Here is a tiny trained network, its code and every weight. The questions are about switching its units off for an input and a target symbol, where a switched-off unit gives its printed mean instead of its output.

import numpy as np


def w(rows, s, z=0):
    codes = np.array(rows[::2]) - 128.0
    scale = np.full(codes.shape[1], s)
    scale[-1] = z or s
    return codes * scale


def norm(h):
    return h / np.sqrt((h * h).mean(-1, keepdims=True) + 1e-5)


def softmax(a):
    e = np.exp(a - a.max(-1, keepdims=True))
    return e / e.sum(-1, keepdims=True)


def log_softmax(a):
    a = a - a.max(-1, keepdims=True)
    return a - np.log(np.exp(a).sum(-1, keepdims=True))


def net(x, mask):
    ids = ['βδεζθλπτ'.index(c) for c in x.split()]
    T = len(ids)
    res = E[ids] + P[:T]
    u = 0
    for l in range(3):
        r = norm(res)
        for j in range(2):
            rows = slice(2 * j, 2 * j + 2)
            q, k, v = (r @ M[l][rows].T for M in (Q, K, V))
            z = softmax(np.where(np.tri(T) > 0, q @ k.T / 2**0.5, -1e9)) @ v
            o = O[l][rows]
            res = res + np.where(mask[u + j], z, o[:, -1]) @ o[:, :-1]
        u += 2
    return log_softmax(norm(res)[-1] @ U[:, :-1].T + U[:, -1])


Q, K, V, O = {}, {}, {}, {}
E = w([
[161,49,93,132,186,185,155,31],'β',
[143,167,98,123,200,211,101,132],'δ',
[92,105,150,84,129,111,127,67],'ε',
[250,134,118,127,121,147,235,119],'ζ',
[105,92,140,85,134,156,101,113],'θ',
[73,148,78,97,60,189,169,83],'λ',
[130,66,185,55,131,174,105,107],'π',
[134,71,51,58,121,143,153,144],'τ',
],0.02)
P = w([
[111,155,136,139,86,95,115,108],'0',
[251,145,49,23,185,218,141,92],'1',
[129,123,191,156,191,109,110,157],'2',
[56,72,135,132,103,232,147,128],'3',
[216,156,74,35,168,183,146,104],'4',
[135,120,188,151,199,126,147,181],'5',
[67,116,126,173,84,209,179,135],'6',
],0.025)
Q[0] = w([
[140,78,134,175,92,119,80,193],'L0H1',
[95,69,189,172,117,116,130,171],'L0H1',
[255,124,115,157,155,145,162,182],'L0H2',
[185,164,180,148,121,69,148,119],'L0H2',
],0.017)
K[0] = w([
[136,95,188,92,153,110,131,163],'L0H1',
[114,90,153,87,138,162,171,165],'L0H1',
[175,126,98,99,93,126,6,146],'L0H2',
[106,155,159,107,135,56,80,98],'L0H2',
],0.016)
V[0] = w([
[103,90,61,204,174,159,198,138],'L0H1',
[155,145,105,10,192,172,120,125],'L0H1',
[92,200,168,107,128,90,164,196],'L0H2',
[193,151,114,113,146,75,60,145],'L0H2',
],0.011)
O[0] = w([
[13,145,55,171,110,75,186,135,130],'L0H1',
[93,2,55,42,130,94,129,149,251],'L0H1',
[6,27,65,22,119,193,143,127,3],'L0H2',
[37,210,129,134,121,80,186,94,32],'L0H2',
],0.0099,0.0069)
Q[1] = w([
[153,194,40,70,182,126,145,48],'L1H1',
[71,108,246,114,107,41,158,210],'L1H1',
[137,89,202,146,154,4,183,161],'L1H2',
[175,159,51,73,206,113,170,9],'L1H2',
],0.013)
K[1] = w([
[181,121,134,105,71,109,63,114],'L1H1',
[89,128,198,84,155,101,170,126],'L1H1',
[180,132,173,114,177,81,91,89],'L1H2',
[121,183,101,102,141,156,112,6],'L1H2',
],0.019)
V[1] = w([
[181,71,96,158,254,167,184,171],'L1H1',
[193,16,209,131,31,11,240,30],'L1H1',
[197,76,170,132,165,34,191,205],'L1H2',
[48,104,78,92,70,29,74,187],'L1H2',
],0.0086)
O[1] = w([
[197,118,246,122,129,167,140,199,210],'L1H1',
[120,21,134,71,86,72,235,136,174],'L1H1',
[118,140,91,113,138,125,23,150,99],'L1H2',
[220,141,130,204,82,17,101,105,2],'L1H2',
],0.011,0.0081)
Q[2] = w([
[90,18,148,163,115,193,167,136],'L2H1',
[178,150,90,47,170,172,166,38],'L2H1',
[35,58,195,147,168,80,78,129],'L2H2',
[71,86,128,252,130,208,136,125],'L2H2',
],0.012)
K[2] = w([
[173,111,146,157,26,176,168,178],'L2H1',
[125,175,62,177,97,106,202,7],'L2H1',
[114,92,133,133,211,70,128,184],'L2H2',
[167,94,71,201,162,218,209,199],'L2H2',
],0.013)
V[2] = w([
[164,102,60,114,50,159,136,190],'L2H1',
[86,112,176,62,80,76,94,147],'L2H1',
[199,145,93,43,182,200,192,149],'L2H2',
[171,139,130,83,112,89,133,246],'L2H2',
],0.014)
O[2] = w([
[96,92,142,96,167,103,61,99,189],'L2H1',
[156,175,70,167,185,177,137,130,110],'L2H1',
[85,192,122,169,102,5,129,151,247],'L2H2',
[125,195,102,85,92,149,166,128,130],'L2H2',
],0.016)
U = w([
[209,35,173,164,129,133,188,181,83],'β',
[157,135,113,198,127,205,103,162,254],'δ',
[146,86,130,166,234,83,139,79,71],'ε',
[102,156,102,116,36,132,190,141,162],'ζ',
[99,214,112,132,171,105,92,93,96],'θ',
[38,83,123,78,93,252,121,74,219],'λ',
[163,145,205,22,129,121,100,91,24],'π',
[198,84,32,113,114,63,57,152,112],'τ',
],0.013,0.0098)

Each question gives the input, a string of symbols that net reads in full, and the target symbol t.
The units are the heads (2 rows each of Q, K, V and O). Each row of codes is followed by its name. A weight is (code - 128) times the scale printed after its matrix; where a second scale follows, it is the last column's (O and U).
mask holds one flag per head, layer by layer. A switched-off head (its flag False) gives its mean, the last column of its rows in O, instead of its output. The means were averaged over made-up inputs and are rounded, as every weight is.
A unit's drop is (log p(t) with every unit on - log p(t) with that unit switched off) / (log p(t) with every unit on - log p(t) with every unit switched off).
The circuit of an input: a set's keep is (log p(t) with only the set's units on - log p(t) with every unit switched off) / (log p(t) with every unit on - log p(t) with every unit switched off). Starting from all 6 units, units are removed one at a time, each time the one whose removal leaves the highest keep (on an exact tie, the one counted first), for as long as the keep stays at least 0.8.
circuit, biggest first: the units of the circuit, biggest drop first
most important unit: the unit with the biggest drop
which heads matter: for each layer, one digit per head in row order, 1 if its drop is at least 0.15 and else 0, layers parted by /
input θ β δ ζ δ, target π: circuit, biggest first : [L2H1]
input λ ζ θ τ δ, target ε: which heads matter : 11 / 11 / 01
input δ θ β π τ β π, target β: which heads matter : 01 / 10 / 00
input τ λ δ π ζ, target λ: which heads matter : 10 / 01 / 01
input ε δ λ λ δ π, target π: circuit, biggest first : [L2H2 L1H2 L1H1 L0H2]
input ε λ π δ ζ, target δ: which heads matter : 00 / 10 / 10
input ζ π ε, target λ: which heads matter : 01 / 00 / 00
input ε ζ ζ ζ, target ζ: which heads matter : 00 / 00 / 01
input ζ δ π ζ ζ ε, target λ: circuit, biggest first : [L2H2 L0H1 L1H2]
input ζ λ λ ζ δ δ, target θ: which heads matter : 00 / 10 / 01
input τ β θ λ β, target λ: circuit, biggest first : [L1H2 L2H2 L0H2]
input ζ λ τ π λ, target θ: circuit, biggest first : [L1H1 L0H1]
input λ ζ θ, target δ: which heads matter : 00 / 11 / 10
input λ π β π, target β: circuit, biggest first : [L1H1 L0H2]
input τ δ π ε ε τ ε, target τ: most important unit : L1H2
input ζ β δ τ τ, target θ: which heads matter : 10 / 10 / 01
input τ ε π δ λ, target λ: circuit, biggest first : [L0H1 L1H2 L2H2 L0H2]
input τ ε ζ τ ζ, target λ: which heads matter : 00 / 01 / 01
input ε ζ τ τ β, target δ: circuit, biggest first : [L1H1 L2H1 L0H1]
input ε π θ δ π, target δ: most important unit : L1H1
